Below is a small trained network, with its code and all its weights. Each question gives an input and a class and asks what happens when units are switched off, that is, made to give their printed mean instead of their output.

import numpy as np


def w(rows, s, z=0):
    codes = np.array(rows[::2]) - 128.0
    scale = np.full(codes.shape[1], s)
    scale[-1] = z or s
    return codes * scale


def f(y):
    return y / 2 * (1 + np.tanh(0.7978845608 * (y + 0.044715 * y**3)))


def log_softmax(a):
    a = a - a.max(-1, keepdims=True)
    return a - np.log(np.exp(a).sum(-1, keepdims=True))


def net(x, mask):
    res = np.array(x, float).reshape(1, 3) / 4 @ E
    y = f(res @ A[0][:, :-1].T + A[0][:, -1])
    res = res + np.where(mask, y, B[0][:, -1]) @ B[0][:, :-1]
    return log_softmax(res[-1] @ U[:, :-1].T + U[:, -1])


A, B = {}, {}
E = w([
[133,123,133,134],'x0',
[174,177,48,227],'x1',
[255,184,192,101],'x2',
],0.0077)
A[0] = w([
[117,125,160,80,197],'neuron 1',
[15,113,90,166,91],'neuron 2',
[208,113,106,138,73],'neuron 3',
[69,55,57,87,194],'neuron 4',
[162,255,179,115,79],'neuron 5',
[201,170,35,229,102],'neuron 6',
[64,8,45,177,105],'neuron 7',
[220,184,210,97,108],'neuron 8',
[155,185,54,176,90],'neuron 9',
[71,42,230,62,109],'neuron 10',
[144,139,96,193,77],'neuron 11',
[12,50,64,97,142],'neuron 12',
[106,180,141,124,255],'neuron 13',
[144,116,151,105,218],'neuron 14',
[126,74,153,58,140],'neuron 15',
[174,202,31,183,144],'neuron 16',
[40,72,122,200,105],'neuron 17',
[105,219,63,233,109],'neuron 18',
[221,177,154,98,107],'neuron 19',
[82,60,227,64,89],'neuron 20',
[215,156,220,146,104],'neuron 21',
[132,109,161,157,239],'neuron 22',
],0.0077,0.0069)
B[0] = w([
[139,103,111,208,205],'neuron 1',
[140,205,161,78,193],'neuron 2',
[93,152,171,96,130],'neuron 3',
[191,208,143,196,242],'neuron 4',
[106,185,173,67,165],'neuron 5',
[77,110,233,162,217],'neuron 6',
[136,205,124,94,218],'neuron 7',
[149,205,154,94,215],'neuron 8',
[75,76,245,136,163],'neuron 9',
[109,119,206,185,223],'neuron 10',
[67,113,246,89,134],'neuron 11',
[204,212,166,117,254],'neuron 12',
[214,126,74,253,252],'neuron 13',
[181,124,129,178,216],'neuron 14',
[112,55,159,179,178],'neuron 15',
[106,56,185,180,219],'neuron 16',
[148,238,168,74,188],'neuron 17',
[113,138,213,159,199],'neuron 18',
[120,215,150,104,191],'neuron 19',
[70,83,234,157,199],'neuron 20',
[139,201,156,87,195],'neuron 21',
[223,111,40,241,233],'neuron 22',
],0.0064,0.0057)
U = w([
[162,223,145,69,65],'0',
[180,117,115,168,254],'1',
[84,69,199,141,134],'2',
[175,50,4,141,108],'3',
[71,97,93,5,31],'4',
],0.011,0.0039)

Each question gives the input, the list of numbers given to net, and the class t.
The units are the neurons (one row each of A and B). Each row of codes is followed by its name. A weight is (code - 128) times the scale printed after its matrix; where a second scale follows, it is the last column's (A, B and U).
mask holds one flag per neuron, in row order. A switched-off neuron (its flag False) gives its mean, the last column of its row in B, instead of its output. The means were averaged over made-up inputs and are rounded, as every weight is.
A unit's drop is (log p(t) with every unit on - log p(t) with that unit switched off) / (log p(t) with every unit on - log p(t) with every unit switched off).
The circuit of an input: a set's keep is (log p(t) with only the set's units on - log p(t) with every unit switched off) / (log p(t) with every unit on - log p(t) with every unit switched off). Starting from the 12 units with the biggest drops (on a tie, the unit counted first), units are removed one at a time, each time the one whose removal leaves the highest keep (on an exact tie, the one counted first), for as long as the keep stays at least 0.8.
units of the circuit, in order: the units of the circuit, biggest drop first
top k neurons: the k neurons with the biggest drops, biggest first
drop when u is switched off: that unit's drop, to one decimal
input [2,8,7], class 2: units of the circuit, in order => neuron 16; neuron 6; neuron 9
input [4,-8,7], class 2: units of the circuit, in order => neuron 20
input [0,8,-7], class 2: units of the circuit, in order => neuron 6; neuron 9
input [5,-3,-5], class 0: units of the circuit, in order => neuron 12; neuron 17
input [2,-4,-5], class 0: units of the circuit, in order => neuron 12; neuron 17
input [3,8,-7], class 2: top 3 neurons => neuron 16; neuron 6; neuron 9
input [2,-8,7], class 2: top 4 neurons => neuron 20; neuron 15; neuron 10; neuron 12
input [-1,-7,-8], class 0: drop when neuron 12 is switched off => 0.4
input [-3,-3,2], class 3: drop when neuron 6 is switched off => 0.1
input [-2,5,1], class 2: drop when neuron 6 is switched off => 0.2
input [-2,-6,-6], class 0: top 2 neurons => neuron 12; neuron 17
